[[  7 -15  30  13  20   1]
 [-16  37  16   1  33   8]
 [ -7 -28 -29  16 -24 -16]
 [-29   0 -23  14 -20 -18]]
=>
[[  7 -15  30  13  20   1]
 [-16  37  16   1  33   8]
 [-29   0 -23  14 -20 -18]
 [ -7 -28 -29  16 -24 -16]]

[[  9   6   1 -24   0  -3   8  15   9 -18 -40  42  15 -30 -23 -13]
 [-12  17  10  20  -4  20  -2   6   0   3   9  -5  -7  15   8  11]]
=>
[[-12  17  10  20  -4  20  -2   6   0   3   9  -5  -7  15   8  11]
 [  9   6   1 -24   0  -3   8  15   9 -18 -40  42  15 -30 -23 -13]]

[[-33 -19   7  42]
 [-33  -9  36   9]
 [-31 -11  33  13]]
=>
[[-33  -9  36   9]
 [-31 -11  33  13]
 [-33 -19   7  42]]

[[-15   1  14  -5  10   0  12  -2  19 -26  25]
 [ -8  -8 -15 -27  -1  39  12   4   4   1 -21]
 [ -1   9  -1 -19   3  15  26  -1  31 -30  -5]
 [-15  23  18 -11  -8  -3  18  -7  17 -21   4]
 [  2 -22 -11   4   4   1 -23   7 -19  21  -9]
 [ -7  16   7  -4  -4   9   9  -2   0   4 -10]
 [ -7  -3   1 -22   8  11  23   7  41 -46  -3]]
=>
[[-15  23  18 -11  -8  -3  18  -7  17 -21   4]
 [-15   1  14  -5  10   0  12  -2  19 -26  25]
 [ -7  16   7  -4  -4   9   9  -2   0   4 -10]
 [ -7  -3   1 -22   8  11  23   7  41 -46  -3]
 [ -1   9  -1 -19   3  15  26  -1  31 -30  -5]
 [  2 -22 -11   4   4   1 -23   7 -19  21  -9]
 [ -8  -8 -15 -27  -1  39  12   4   4   1 -21]]

[[ -4   8   6   1 -12 -12  -7   4   0   9  -2]
 [ 11 -22  -3   9  18  16  19   4   1   4   4]
 [ 18  -7 -12  17   0 -13 -14 -14 -21   4 -17]
 [-43  29  44 -32 -32 -13 -19  18  30  27  37]
 [  6  -3  -4   7  -1  -4  -3  -2  -7   3  -7]
 [-16  20  12  -8 -21 -15 -14   6   6   8   2]
 [-27  17  49  -9 -33 -25  -9  32  22  47  33]
 [ -9 -16  19  -8   9  19  20  14  20  16  29]]
=>
[[-27  17  49  -9 -33 -25  -9  32  22  47  33]
 [-43  29  44 -32 -32 -13 -19  18  30  27  37]
 [ -9 -16  19  -8   9  19  20  14  20  16  29]
 [-16  20  12  -8 -21 -15 -14   6   6   8   2]
 [ -4   8   6   1 -12 -12  -7   4   0   9  -2]
 [ 11 -22  -3   9  18  16  19   4   1   4   4]
 [  6  -3  -4   7  -1  -4  -3  -2  -7   3  -7]
 [ 18  -7 -12  17   0 -13 -14 -14 -21   4 -17]]

[[ 30  30  -3 -24  23  -1 -27 -44 -45 -41]
 [-28 -33  27  43 -32 -28  -8 -22  12  24]
 [ 34  21  11 -19  14 -13 -32 -31 -35 -34]
 [ 32  34  -8 -21  35  -9 -50 -39 -25 -43]
 [-17  -4 -35  13 -14  25  44  23  -1  24]
 [-30 -31  41  40 -20 -51 -39 -31  19  23]
 [ 36  40 -20 -24  40   5 -36 -40 -29 -46]
 [-20 -18   8  36  24 -36 -20  -3  29  17]
 [ 38 -16  29 -36 -10 -23   3 -22 -41 -19]]
=>
[[-30 -31  41  40 -20 -51 -39 -31  19  23]
 [ 38 -16  29 -36 -10 -23   3 -22 -41 -19]
 [-28 -33  27  43 -32 -28  -8 -22  12  24]
 [ 34  21  11 -19  14 -13 -32 -31 -35 -34]
 [-20 -18   8  36  24 -36 -20  -3  29  17]
 [ 30  30  -3 -24  23  -1 -27 -44 -45 -41]
 [ 32  34  -8 -21  35  -9 -50 -39 -25 -43]
 [ 36  40 -20 -24  40   5 -36 -40 -29 -46]
 [-17  -4 -35  13 -14  25  44  23  -1  24]]
---
[[ 44  37 -10]
 [ 15  23 -10]
 [ -5  14 -14]
 [-11  12   9]
 [-17  -4  14]
 [ -1  11   9]
 [-14  -2 -21]]
=>
[[ 44 -10]
 [ 15 -10]
 [ -5 -14]
 [-11   9]
 [-17  14]
 [ -1   9]
 [-14 -21]]

[[  4  36]
 [-50 -33]
 [-41  -6]]
=>
[[  4]
 [-50]
 [-41]]

[[-45  -5  19  33 -21   3]
 [-49  44  -1 -14  16  38]
 [  4 -16   2   4   1 -23]
 [ 26  51   3 -52 -12  37]]
=>
[[-45  19 -21]
 [-49  -1  16]
 [  4   2   1]
 [ 26   3 -12]]

[[ 15 -10  12 -41 -27  -1  -3]
 [ 18 -34  17  -2  -3 -23  12]
 [ 26  -7  -2 -20 -20  -3 -16]
 [-26   4  19   5  20 -27 -10]
 [ 18 -24  29 -22 -15  -7   9]
 [-11  14  -3  -7   3 -18 -37]
 [ 11   5 -13 -39 -18   2 -29]
 [-30  15   7 -17   8 -20 -27]
 [  0  17   2 -14 -10 -10 -38]
 [-20  -9  21  -9  16 -17  26]
 [-40   6  23 -21  11 -23   7]]
=>
[[ 15  12 -27  -3]
 [ 18  17  -3  12]
 [ 26  -2 -20 -16]
 [-26  19  20 -10]
 [ 18  29 -15   9]
 [-11  -3   3 -37]
 [ 11 -13 -18 -29]
 [-30   7   8 -27]
 [  0   2 -10 -38]
 [-20  21  16  26]
 [-40  23  11   7]]

[[ 22  -5  18 -17  48  11 -13  -4 -13  -7  25]
 [-17 -11 -29  25  36   0 -19  -5 -28  24  -6]
 [  6  -7  -5 -31  32   5 -41  -5   5 -13   7]
 [ 16  10  28 -26 -35   0  14   6  29 -25   6]
 [ 29   4  33 -40   5   7  -4   1  19 -28  21]
 [  9  12  23  -4 -47  -3  34   7  22 -12   0]]
=>
[[ 22  18  48 -13 -13  25]
 [-17 -29  36 -19 -28  -6]
 [  6  -5  32 -41   5   7]
 [ 16  28 -35  14  29   6]
 [ 29  33   5  -4  19  21]
 [  9  23 -47  34  22   0]]

[[-21  23  -6  -8   7   4   8  19  -1   8 -38  22  -6  -9 -14]
 [ -7   2   2  -3 -21  15   3 -11 -22 -15   7  12   1  -4  -5]
 [  2 -17  10  -4  -7  -7   0   6  -8  19 -39   4   4   4  11]
 [ -1  15 -12 -25  37  -6  -1  16  -7   8  15   2  14 -32  -4]
 [ -8   2   1 -13  11   3   3   2 -29  14 -19   2  12  20  -5]]
=>
[[-21  -6   7   8  -1 -38  -6 -14]
 [ -7   2 -21   3 -22   7   1  -5]
 [  2  10  -7   0  -8 -39   4  11]
 [ -1 -12  37  -1  -7  15  14  -4]
 [ -8   1  11   3 -29 -19  12  -5]]

[[  5  -4  13   1   4 -20 -17 -12   1  -5   8 -12]
 [-23  -1 -40  18  -3  29  42  45  21  27  19  38]
 [-19 -20  13  18 -14 -13  -2   0  14  18  12  15]
 [  8   5 -10 -10   2   9  13   6  -8  -2  -7  -2]
 [-29 -17   0  32  -6  -9  -1  12  28  23  30  28]
 [-12 -24  25  17 -18 -26 -15 -22   1   9   9   9]]
=>
[[  5  13   4 -17   1   8]
 [-23 -40  -3  42  21  19]
 [-19  13 -14  -2  14  12]
 [  8 -10   2  13  -8  -7]
 [-29   0  -6  -1  28  30]
 [-12  25 -18 -15   1   9]]

[[  9  17   8  22  21 -23  19  17  11  23 -12  16   4  22 -18]
 [ -8  12 -15  13  19 -12 -10  18  -4   6   2 -13  -8  -6 -19]
 [ 33 -36  30 -39 -39  30  27 -35  30 -31  30  27  34  27  33]]
=>
[[  9   8  21  19  11 -12   4 -18]
 [ -8 -15  19 -10  -4   2  -8 -19]
 [ 33  30 -39  27  30  30  34  33]]
